Below is a small trained network, with its code and all its weights. Each question gives an input and a target symbol and asks what happens when units are switched off, that is, made to give their printed mean instead of their output.

import numpy as np


def w(rows, s, z=0):
    codes = np.array(rows[::2]) - 128.0
    scale = np.full(codes.shape[1], s)
    scale[-1] = z or s
    return codes * scale


def f(y):
    return y / 2 * (1 + np.tanh(0.7978845608 * (y + 0.044715 * y**3)))


def softmax(a):
    e = np.exp(a - a.max(-1, keepdims=True))
    return e / e.sum(-1, keepdims=True)


def log_softmax(a):
    a = a - a.max(-1, keepdims=True)
    return a - np.log(np.exp(a).sum(-1, keepdims=True))


def net(x, mask):
    ids = ['αγζηθμξπστφψω'.index(c) for c in x.split()]
    T = len(ids)
    res = E[ids] + P[:T]
    u = 0
    for l in range(3):
        q, k, v = (res @ M[l].T for M in (Q, K, V))
        z = softmax(np.where(np.tri(T) > 0, q @ k.T / 4**0.5, -1e9)) @ v
        res = res + np.where(mask[u], z, O[l][:, -1]) @ O[l][:, :-1]
        u += 1
        y = f(res @ A[l][:, :-1].T + A[l][:, -1])
        res = res + np.where(mask[u : u + 8], y, B[l][:, -1]) @ B[l][:, :-1]
        u += 8
    return log_softmax(res[-1] @ U[:, :-1].T + U[:, -1])


Q, K, V, O, A, B = {}, {}, {}, {}, {}, {}
E = w([
[102,124,121,225,165,139],'α',
[138,140,176,94,192,83],'γ',
[120,65,92,173,99,197],'ζ',
[162,77,132,125,206,141],'η',
[138,21,153,201,127,88],'θ',
[67,172,90,111,132,137],'μ',
[143,96,133,46,108,182],'ξ',
[192,118,4,52,89,42],'π',
[114,113,155,133,46,120],'σ',
[96,161,191,147,95,55],'τ',
[85,171,148,126,127,179],'φ',
[189,130,178,222,171,60],'ψ',
[140,119,192,58,104,106],'ω',
],0.018)
P = w([
[11,1,223,114,192,128],'0',
[112,74,169,128,153,156],'1',
[115,103,148,139,155,153],'2',
[128,114,137,130,152,166],'3',
[150,129,133,131,154,169],'4',
[162,142,135,145,143,174],'5',
[155,149,119,139,143,177],'6',
],0.0079)
Q[0] = w([
[198,73,102,114,114,83],'0.h1',
[119,112,152,92,130,190],'0.h1',
[182,145,254,157,140,184],'0.h1',
[128,110,232,166,110,152],'0.h1',
],0.015)
K[0] = w([
[82,5,174,83,167,99],'0.h1',
[170,127,75,84,101,160],'0.h1',
[146,162,17,80,131,47],'0.h1',
[114,131,35,102,108,65],'0.h1',
],0.014)
V[0] = w([
[123,103,107,100,146,163],'0.h1',
[113,155,95,127,208,92],'0.h1',
[130,48,83,119,117,2],'0.h1',
[152,116,122,62,106,145],'0.h1',
],0.007)
O[0] = w([
[137,168,176,74,68,175,246],'0.h1',
[73,96,108,138,33,59,175],'0.h1',
[65,193,2,104,129,97,27],'0.h1',
[176,99,91,103,133,220,86],'0.h1',
],0.0055,0.0013)
A[0] = w([
[115,10,172,103,143,131,143],'0.n1',
[130,77,190,130,56,85,4],'0.n2',
[165,180,95,133,69,115,96],'0.n3',
[143,128,195,134,156,95,128],'0.n4',
[76,132,147,85,93,98,102],'0.n5',
[121,117,63,78,104,128,107],'0.n6',
[100,63,123,99,102,130,172],'0.n7',
[104,52,91,151,82,91,208],'0.n8',
],0.011,0.0042)
B[0] = w([
[212,199,251,171,141,207,255],'0.n1',
[188,120,154,197,2,121,147],'0.n2',
[238,70,139,138,222,166,119],'0.n3',
[79,43,251,133,131,79,177],'0.n4',
[108,217,166,104,87,108,162],'0.n5',
[188,191,198,177,149,48,138],'0.n6',
[173,221,152,157,133,196,191],'0.n7',
[190,229,68,181,170,161,188],'0.n8',
],0.0069,0.0052)
Q[1] = w([
[185,2,150,127,45,87],'1.h1',
[107,119,172,156,113,133],'1.h1',
[176,54,41,86,70,66],'1.h1',
[196,120,90,146,122,107],'1.h1',
],0.0074)
K[1] = w([
[48,44,171,167,88,180],'1.h1',
[109,64,99,130,92,143],'1.h1',
[107,168,254,176,122,151],'1.h1',
[113,139,149,220,196,167],'1.h1',
],0.0077)
V[1] = w([
[253,112,139,178,192,122],'1.h1',
[184,130,137,15,137,135],'1.h1',
[82,144,45,133,161,221],'1.h1',
[93,36,206,156,115,230],'1.h1',
],0.0047)
O[1] = w([
[161,215,115,67,125,56,163],'1.h1',
[200,121,57,103,120,133,91],'1.h1',
[113,67,167,85,93,143,139],'1.h1',
[2,151,66,132,117,180,253],'1.h1',
],0.0064,0.0025)
A[1] = w([
[119,39,39,101,152,61,162],'1.n1',
[56,189,77,95,59,181,35],'1.n2',
[120,185,132,40,118,84,65],'1.n3',
[102,171,48,145,89,131,54],'1.n4',
[96,184,84,40,138,85,3],'1.n5',
[106,68,97,65,123,187,54],'1.n6',
[2,178,53,115,101,141,45],'1.n7',
[154,184,31,162,147,106,102],'1.n8',
],0.0084,0.0055)
B[1] = w([
[232,254,199,147,57,195,116],'1.n1',
[174,187,128,126,172,70,233],'1.n2',
[128,84,84,200,150,146,143],'1.n3',
[164,136,225,129,199,145,117],'1.n4',
[102,68,158,188,89,227,127],'1.n5',
[165,192,64,64,158,142,125],'1.n6',
[190,198,56,113,187,36,255],'1.n7',
[101,39,178,46,95,132,193],'1.n8',
],0.0061,0.0025)
Q[2] = w([
[7,196,194,168,155,210],'2.h1',
[136,147,125,164,127,161],'2.h1',
[195,98,144,150,107,122],'2.h1',
[204,115,171,96,119,122],'2.h1',
],0.011)
K[2] = w([
[176,2,24,76,75,87],'2.h1',
[134,132,63,121,139,173],'2.h1',
[111,230,104,136,197,130],'2.h1',
[95,251,149,102,157,112],'2.h1',
],0.008)
V[2] = w([
[199,141,103,202,2,171],'2.h1',
[48,164,65,189,98,127],'2.h1',
[158,223,67,62,112,61],'2.h1',
[67,125,201,39,8,73],'2.h1',
],0.0078)
O[2] = w([
[152,173,157,195,53,165,5],'2.h1',
[135,134,9,152,92,105,151],'2.h1',
[73,253,125,106,154,117,66],'2.h1',
[122,124,169,60,40,52,42],'2.h1',
],0.0081,0.0028)
A[2] = w([
[230,134,55,117,143,70,26],'2.n1',
[2,165,157,146,152,193,124],'2.n2',
[44,135,95,124,165,88,45],'2.n3',
[147,212,130,160,18,169,2],'2.n4',
[168,132,166,218,85,191,20],'2.n5',
[47,114,131,107,93,243,127],'2.n6',
[100,26,187,201,97,115,39],'2.n7',
[152,142,31,205,167,222,34],'2.n8',
],0.0077,0.0069)
B[2] = w([
[2,136,153,179,130,133,129],'2.n1',
[164,45,72,119,82,90,253],'2.n2',
[149,153,183,134,95,171,156],'2.n3',
[176,78,81,152,163,113,184],'2.n4',
[64,159,152,87,161,118,214],'2.n5',
[183,106,51,95,119,80,210],'2.n6',
[145,174,69,119,148,79,168],'2.n7',
[60,137,196,91,86,145,210],'2.n8',
],0.0093,0.0062)
U = w([
[33,56,84,211,116,141,125],'α',
[59,85,175,23,167,62,66],'γ',
[62,139,113,62,49,232,121],'ζ',
[204,74,110,150,240,190,103],'η',
[102,182,167,180,128,178,133],'θ',
[77,236,12,38,168,104,254],'μ',
[229,169,83,18,125,197,54],'ξ',
[212,216,136,75,161,77,54],'π',
[253,174,58,225,35,154,185],'σ',
[74,151,140,118,15,34,105],'τ',
[168,3,55,61,61,96,162],'φ',
[180,113,101,184,186,32,82],'ψ',
[161,116,215,45,6,128,126],'ω',
],0.0068,0.0071)

Each question gives the input, a string of symbols that net reads in full, and the target symbol t.
The units are the heads (4 rows each of Q, K, V and O) and the neurons (one row each of A and B). Each row of codes is followed by its name. A weight is (code - 128) times the scale printed after its matrix; where a second scale follows, it is the last column's (O, A, B and U).
mask holds one flag per unit, layer by layer, with each layer's heads first. A switched-off unit (its flag False) gives its mean, the last column of its rows in O or B, instead of its output. The means were averaged over made-up inputs and are rounded, as every weight is.
A unit's drop is (log p(t) with every unit on - log p(t) with that unit switched off) / (log p(t) with every unit on - log p(t) with every unit switched off).
The circuit of an input: a set's keep is (log p(t) with only the set's units on - log p(t) with every unit switched off) / (log p(t) with every unit on - log p(t) with every unit switched off). Starting from the 12 units with the biggest drops (on a tie, the unit counted first), units are removed one at a time, each time the one whose removal leaves the highest keep (on an exact tie, the one counted first), for as long as the keep stays at least 0.8.
units of the circuit, in order: the units of the circuit, biggest drop first
top k neurons: the k neurons with the biggest drops, biggest first
top k neurons in layer l: the k neurons of layer l with the biggest drops, biggest first
input μ ζ α σ φ, target φ: units of the circuit, in order	2.n6; 1.h1; 2.n2
input μ μ γ, target γ: units of the circuit, in order	2.h1; 0.n4
input σ μ σ ζ π, target σ: units of the circuit, in order	2.h1; 0.n1; 0.n8
input γ η π, target γ: units of the circuit, in order	2.h1; 2.n1
input μ μ π φ ω, target μ: units of the circuit, in order	0.h1
input σ μ μ μ η μ, target η: units of the circuit, in order	2.h1; 0.n8; 0.n5
input μ μ η η σ, target σ: units of the circuit, in order	0.n2; 2.n8; 0.n8
input ω μ θ η θ φ π, target ω: units of the circuit, in order	2.h1; 0.n1; 1.n1
input θ μ ω θ μ, target ω: top 2 neurons	0.n1; 0.n8
input μ ξ σ τ, target τ: top 3 neurons in layer 0	0.n1; 0.n4; 0.n7
input μ π γ, target μ: top 2 neurons	1.n7; 2.n1
input π ω μ μ μ μ, target π: top 3 neurons	0.n6; 1.n8; 0.n8
input π φ μ, target π: units of the circuit, in order	1.h1; 0.n6; 0.h1; 2.h1
input α ξ π ω μ μ ζ, target α: top 2 neurons	2.n1; 0.n8
input μ η η α μ μ γ, target γ: units of the circuit, in order	0.n4; 2.h1; 0.n8; 0.n7
input μ ω γ μ, target ω: top 2 neurons in layer 0	0.n2; 0.n4
input φ π ζ, target φ: top 3 neurons	1.n8; 0.n1; 0.n4
input σ ω φ ξ α α, target α: top 2 neurons	0.n1; 2.n8
input π φ σ α φ η, target π: units of the circuit, in order	1.h1; 0.h1; 0.n6; 0.n8
input τ μ σ π, target τ: top 2 neurons	2.n1; 0.n6
input φ τ σ σ ζ, target ζ: top neuron	2.n8
input μ γ μ, target γ: top 3 neurons	0.n4; 1.n7; 0.n8
input σ σ σ ζ μ σ μ, target σ: units of the circuit, in order	2.h1
input π α μ η μ μ σ, target π: top 3 neurons	1.n8; 0.n6; 0.n8
input μ θ μ, target θ: top 2 neurons in layer 1	1.n7; 1.n2
input ψ ζ μ α μ, target α: top 2 neurons	0.n1; 1.n7
